Here is a tiny trained network, its code and every weight. The questions are about switching its units off for an input and a target symbol, where a switched-off unit gives its printed mean instead of its output.

import numpy as np


def w(rows, s, z=0):
    codes = np.array(rows[::2]) - 128.0
    scale = np.full(codes.shape[1], s)
    scale[-1] = z or s
    return codes * scale


def f(y):
    return y / 2 * (1 + np.tanh(0.7978845608 * (y + 0.044715 * y**3)))


def softmax(a):
    e = np.exp(a - a.max(-1, keepdims=True))
    return e / e.sum(-1, keepdims=True)


def log_softmax(a):
    a = a - a.max(-1, keepdims=True)
    return a - np.log(np.exp(a).sum(-1, keepdims=True))


def net(x, mask):
    ids = ['ΓΛΞΣΨβδεζηθπτφω'.index(c) for c in x.split()]
    T = len(ids)
    res = E[ids] + P[:T]
    u = 0
    for l in range(2):
        r = res
        for j in range(2):
            rows = slice(3 * j, 3 * j + 3)
            q, k, v = (r @ M[l][rows].T for M in (Q, K, V))
            z = softmax(np.where(np.tri(T) > 0, q @ k.T / 3**0.5, -1e9)) @ v
            o = O[l][rows]
            res = res + np.where(mask[u + j], z, o[:, -1]) @ o[:, :-1]
        u += 2
        y = f(res @ A[l][:, :-1].T + A[l][:, -1])
        res = res + np.where(mask[u : u + 4], y, B[l][:, -1]) @ B[l][:, :-1]
        u += 4
    return log_softmax(res[-1] @ U[:, :-1].T + U[:, -1])


Q, K, V, O, A, B = {}, {}, {}, {}, {}, {}
E = w([
[115,141,213,150,151,77,142,191,213,74,212],'Γ',
[37,167,63,87,147,107,95,136,163,171,61],'Λ',
[174,174,104,182,87,60,96,76,74,176,206],'Ξ',
[190,176,109,64,100,172,191,2,138,98,58],'Σ',
[15,151,139,121,96,222,197,175,64,91,172],'Ψ',
[36,79,177,197,120,107,40,180,62,113,94],'β',
[178,98,149,90,140,26,66,94,211,108,43],'δ',
[112,221,92,30,103,109,198,151,165,124,195],'ε',
[161,113,79,187,175,181,139,178,175,178,113],'ζ',
[150,30,75,96,46,154,122,130,111,85,145],'η',
[72,61,216,79,154,154,123,19,151,191,175],'θ',
[69,189,158,172,79,197,58,68,200,69,137],'π',
[82,225,154,146,145,139,150,107,33,154,19],'τ',
[135,78,131,59,173,33,198,199,76,167,95],'φ',
[197,115,222,184,143,127,196,102,72,67,102],'ω',
],0.008)
P = w([
[143,137,129,114,159,148,104,133,111,116,136],'0',
[61,100,128,177,75,75,194,100,163,143,106],'1',
[103,119,185,154,12,111,166,156,169,198,86],'2',
[175,140,205,103,21,160,103,190,148,219,100],'3',
[84,95,43,147,204,93,157,64,116,58,154],'4',
[145,132,86,88,235,156,64,110,84,64,167],'5',
[204,165,187,49,175,227,14,176,77,127,147],'6',
[38,71,78,217,100,33,233,72,168,129,99],'7',
[74,109,161,183,3,55,227,143,191,205,79],'8',
[154,144,243,94,32,175,100,177,153,191,91],'9',
[106,88,29,154,172,71,180,57,113,81,148],'10',
[147,126,43,113,236,130,79,97,78,65,170],'11',
],0.0053)
Q[0] = w([
[69,90,86,185,116,77,170,95,165,142,139],'0.h1',
[121,116,68,111,253,132,87,94,82,52,171],'0.h1',
[109,118,116,144,129,101,204,96,131,112,116],'0.h1',
[99,126,120,132,135,130,105,127,137,128,137],'0.h2',
[124,132,110,138,116,147,123,111,121,129,116],'0.h2',
[122,117,132,134,133,130,113,125,129,110,117],'0.h2',
],0.028)
K[0] = w([
[89,128,65,162,194,96,189,67,130,49,156],'0.h1',
[76,98,148,195,4,83,224,120,193,193,80],'0.h1',
[70,67,72,161,171,97,110,87,130,113,114],'0.h1',
[107,162,118,106,132,114,136,150,101,139,136],'0.h2',
[159,130,119,104,124,111,128,120,143,152,144],'0.h2',
[121,128,138,119,121,117,126,137,104,126,139],'0.h2',
],0.02)
V[0] = w([
[167,71,186,108,175,185,161,37,56,207,88],'0.h1',
[169,107,227,103,172,66,210,215,111,88,179],'0.h1',
[79,131,48,77,156,90,125,162,88,254,208],'0.h1',
[126,114,143,139,143,146,129,113,128,124,126],'0.h2',
[111,143,118,140,150,146,158,125,110,122,130],'0.h2',
[123,152,135,148,127,131,134,115,116,144,128],'0.h2',
],0.007)
O[0] = w([
[96,119,67,109,139,98,123,138,98,255,214,152],'0.h1',
[160,51,199,102,190,130,194,80,82,171,128,1],'0.h1',
[115,95,90,133,97,198,78,11,123,167,117,251],'0.h1',
[133,135,149,112,138,133,126,125,131,129,117,99],'0.h2',
[138,130,127,123,118,128,143,146,134,119,126,53],'0.h2',
[113,132,117,122,132,128,126,125,132,120,114,181],'0.h2',
],0.005,0.00039)
A[0] = w([
[84,209,94,123,71,184,123,58,24,99,75,53],'0.n1',
[103,50,128,142,45,132,137,184,59,61,138,66],'0.n2',
[195,223,107,72,146,185,201,96,156,75,120,3],'0.n3',
[157,163,97,96,243,178,3,122,79,49,159,9],'0.n4',
],0.0051,0.0048)
B[0] = w([
[94,249,155,113,78,189,97,64,71,46,6,73],'0.n1',
[91,40,116,127,42,120,135,159,51,69,128,66],'0.n2',
[170,207,187,132,134,36,174,236,114,96,203,2],'0.n3',
[192,143,163,99,110,198,22,134,108,145,86,76],'0.n4',
],0.0025,0.001)
Q[1] = w([
[122,132,191,156,3,127,179,163,185,222,85],'1.h1',
[193,139,174,85,88,160,89,165,107,154,125],'1.h1',
[170,150,163,78,169,173,57,173,104,144,152],'1.h1',
[189,144,204,88,47,175,87,179,128,199,119],'1.h2',
[109,116,132,184,40,97,185,107,160,169,118],'1.h2',
[159,127,92,100,202,147,76,106,74,65,183],'1.h2',
],0.026)
K[1] = w([
[172,146,108,66,250,169,47,123,66,65,172],'1.h1',
[173,154,174,91,109,174,72,188,124,153,125],'1.h1',
[174,139,197,94,64,158,114,159,118,194,123],'1.h1',
[198,161,172,51,138,195,42,185,96,154,129],'1.h2',
[119,121,59,101,236,145,86,97,97,77,130],'1.h2',
[103,112,141,152,48,119,178,146,172,204,67],'1.h2',
],0.023)
V[1] = w([
[168,246,94,115,178,125,183,92,122,145,109],'1.h1',
[212,78,78,176,152,145,101,194,168,185,60],'1.h1',
[206,104,128,135,57,55,86,104,92,122,156],'1.h1',
[96,154,160,111,199,55,57,100,155,158,80],'1.h2',
[131,72,81,16,77,103,165,123,170,112,102],'1.h2',
[199,112,165,116,127,182,108,130,242,153,197],'1.h2',
],0.011)
O[1] = w([
[176,144,77,25,221,183,122,110,114,66,174,132],'1.h1',
[1,94,86,159,186,87,170,84,189,101,126,248],'1.h1',
[148,32,138,125,14,115,181,166,166,146,149,161],'1.h1',
[171,128,158,135,209,147,37,139,122,57,226,187],'1.h2',
[130,185,218,120,41,131,187,114,214,206,140,153],'1.h2',
[118,136,62,202,127,44,205,49,142,79,132,200],'1.h2',
],0.0055,0.0012)
A[1] = w([
[151,203,61,200,90,132,141,224,100,46,98,2],'1.n1',
[114,136,177,187,180,120,151,118,120,175,118,83],'1.n2',
[164,113,121,213,122,163,181,114,183,129,111,99],'1.n3',
[55,154,133,170,148,254,191,177,13,102,226,27],'1.n4',
],0.0089,0.0051)
B[1] = w([
[166,67,185,38,107,117,63,92,213,249,91,112],'1.n1',
[137,171,209,163,193,135,128,170,102,196,97,175],'1.n2',
[210,110,114,187,169,211,146,131,171,120,130,252],'1.n3',
[179,111,155,246,2,83,227,133,250,232,45,161],'1.n4',
],0.0062,0.0019)
U = w([
[214,109,223,185,169,128,203,107,49,45,95,67],'Γ',
[77,208,166,158,91,227,40,95,180,70,134,87],'Λ',
[143,6,42,105,34,187,117,117,93,66,144,250],'Ξ',
[105,220,74,26,103,120,197,188,164,133,206,118],'Σ',
[100,208,153,124,123,160,130,134,28,152,22,128],'Ψ',
[34,91,192,198,107,128,40,210,65,103,104,109],'β',
[126,132,219,157,152,91,150,194,202,45,236,110],'δ',
[204,184,124,70,111,190,195,22,132,74,88,93],'ε',
[40,165,62,130,171,115,128,115,149,125,80,247],'ζ',
[101,137,139,153,66,126,175,140,158,153,108,28],'η',
[185,191,84,215,89,51,89,62,50,215,232,161],'θ',
[210,95,135,94,140,3,49,90,221,121,41,87],'π',
[190,104,44,179,217,226,104,212,172,192,125,155],'τ',
[76,51,217,82,169,188,129,40,137,220,174,96],'φ',
[132,62,131,57,191,32,227,220,49,180,108,106],'ω',
],0.0064,0.0019)

Each question gives the input, a string of symbols that net reads in full, and the target symbol t.
The units are the heads (3 rows each of Q, K, V and O) and the neurons (one row each of A and B). Each row of codes is followed by its name. A weight is (code - 128) times the scale printed after its matrix; where a second scale follows, it is the last column's (O, A, B and U).
mask holds one flag per unit, layer by layer, with each layer's heads first. A switched-off unit (its flag False) gives its mean, the last column of its rows in O or B, instead of its output. The means were averaged over made-up inputs and are rounded, as every weight is.
A unit's drop is (log p(t) with every unit on - log p(t) with that unit switched off) / (log p(t) with every unit on - log p(t) with every unit switched off).
The circuit of an input: a set's keep is (log p(t) with only the set's units on - log p(t) with every unit switched off) / (log p(t) with every unit on - log p(t) with every unit switched off). Starting from all 12 units, units are removed one at a time, each time the one whose removal leaves the highest keep (on an exact tie, the one counted first), for as long as the keep stays at least 0.8.
units of the circuit, in order: the units of the circuit, biggest drop first
unit that matters most: the unit with the biggest drop
k most important neurons: the k neurons with the biggest drops, biggest first
which heads matter: for each layer, one digit per head in row order, 1 if its drop is at least 0.15 and else 0, layers parted by /
drop of u: that unit's drop, to one decimal
input ζ ε ζ θ ζ Λ, target ζ: unit that matters most : 1.h1
input ε ζ η ε Ψ δ φ Ψ π, target δ: units of the circuit, in order : (1.h2; 0.h1)
input ζ ζ η η Ξ Γ δ, target η: units of the circuit, in order : (1.h2; 1.h1)
input Λ ω ζ Λ φ Ξ Ξ Ξ, target φ: which heads matter : 10 / 01
input Σ ζ τ δ η ζ ω, target δ: which heads matter : 10 / 11
input Ξ ω θ, target Ξ: which heads matter : 00 / 11
input Ξ τ ζ π Ξ Ξ, target ζ: units of the circuit, in order : (1.h1; 1.h2)
input η ζ φ, target η: units of the circuit, in order : (1.h2; 1.h1)
input π ε δ η, target π: which heads matter : 10 / 11
input η δ Ξ ζ φ ζ Ξ Γ ζ θ φ θ, target ζ: units of the circuit, in order : (1.h1; 1.h2)
input ε ε φ ζ θ ε ε β θ ζ ζ ω, target θ: units of the circuit, in order : (0.h1; 1.h1)
input η ω Γ Ψ π δ β φ Ξ ζ Λ, target φ: units of the circuit, in order : (1.h2; 0.h1)
input Γ π ω, target Γ: which heads matter : 10 / 00
input δ τ θ τ η φ Ψ, target τ: units of the circuit, in order : (1.h2; 1.h1; 1.n4)
input δ Σ ζ φ π ζ η φ δ Λ, target η: which heads matter : 00 / 11
input Ξ φ Λ φ π ω η, target φ: units of the circuit, in order : (0.h1; 1.h2)
input θ φ Ξ δ ζ, target φ: which heads matter : 10 / 01
input δ Ξ ζ ε Ξ ζ ω, target ε: which heads matter : 10 / 11
input ζ η δ ζ ζ ζ π ζ ε η, target π: units of the circuit, in order : (1.n1; 0.h1; 1.h2)
input β Ξ Σ τ Ξ ζ Ξ Ξ β η, target Ξ: units of the circuit, in order : (1.h1; 1.h2)
input ζ β τ ζ Ξ ω Ψ ζ δ, target ω: unit that matters most : 0.h1
input Ξ ζ Γ Ξ ζ ζ, target Γ: units of the circuit, in order : (0.h1; 1.h2)
input Σ Ξ ε Σ, target Σ: which heads matter : 10 / 10
input φ ζ ζ τ Ξ, target ζ: which heads matter : 00 / 10
input Ξ η β, target Ξ: most important neuron : (1.n2)
input ζ ε ε ζ ζ Ξ ζ ε Ψ, target Ξ: drop of 1.h2 : 0.2
input τ Λ η, target τ: drop of 0.n1 : 0.1
input ζ ω φ θ ζ ζ, target φ: drop of 0.h1 : 0.6
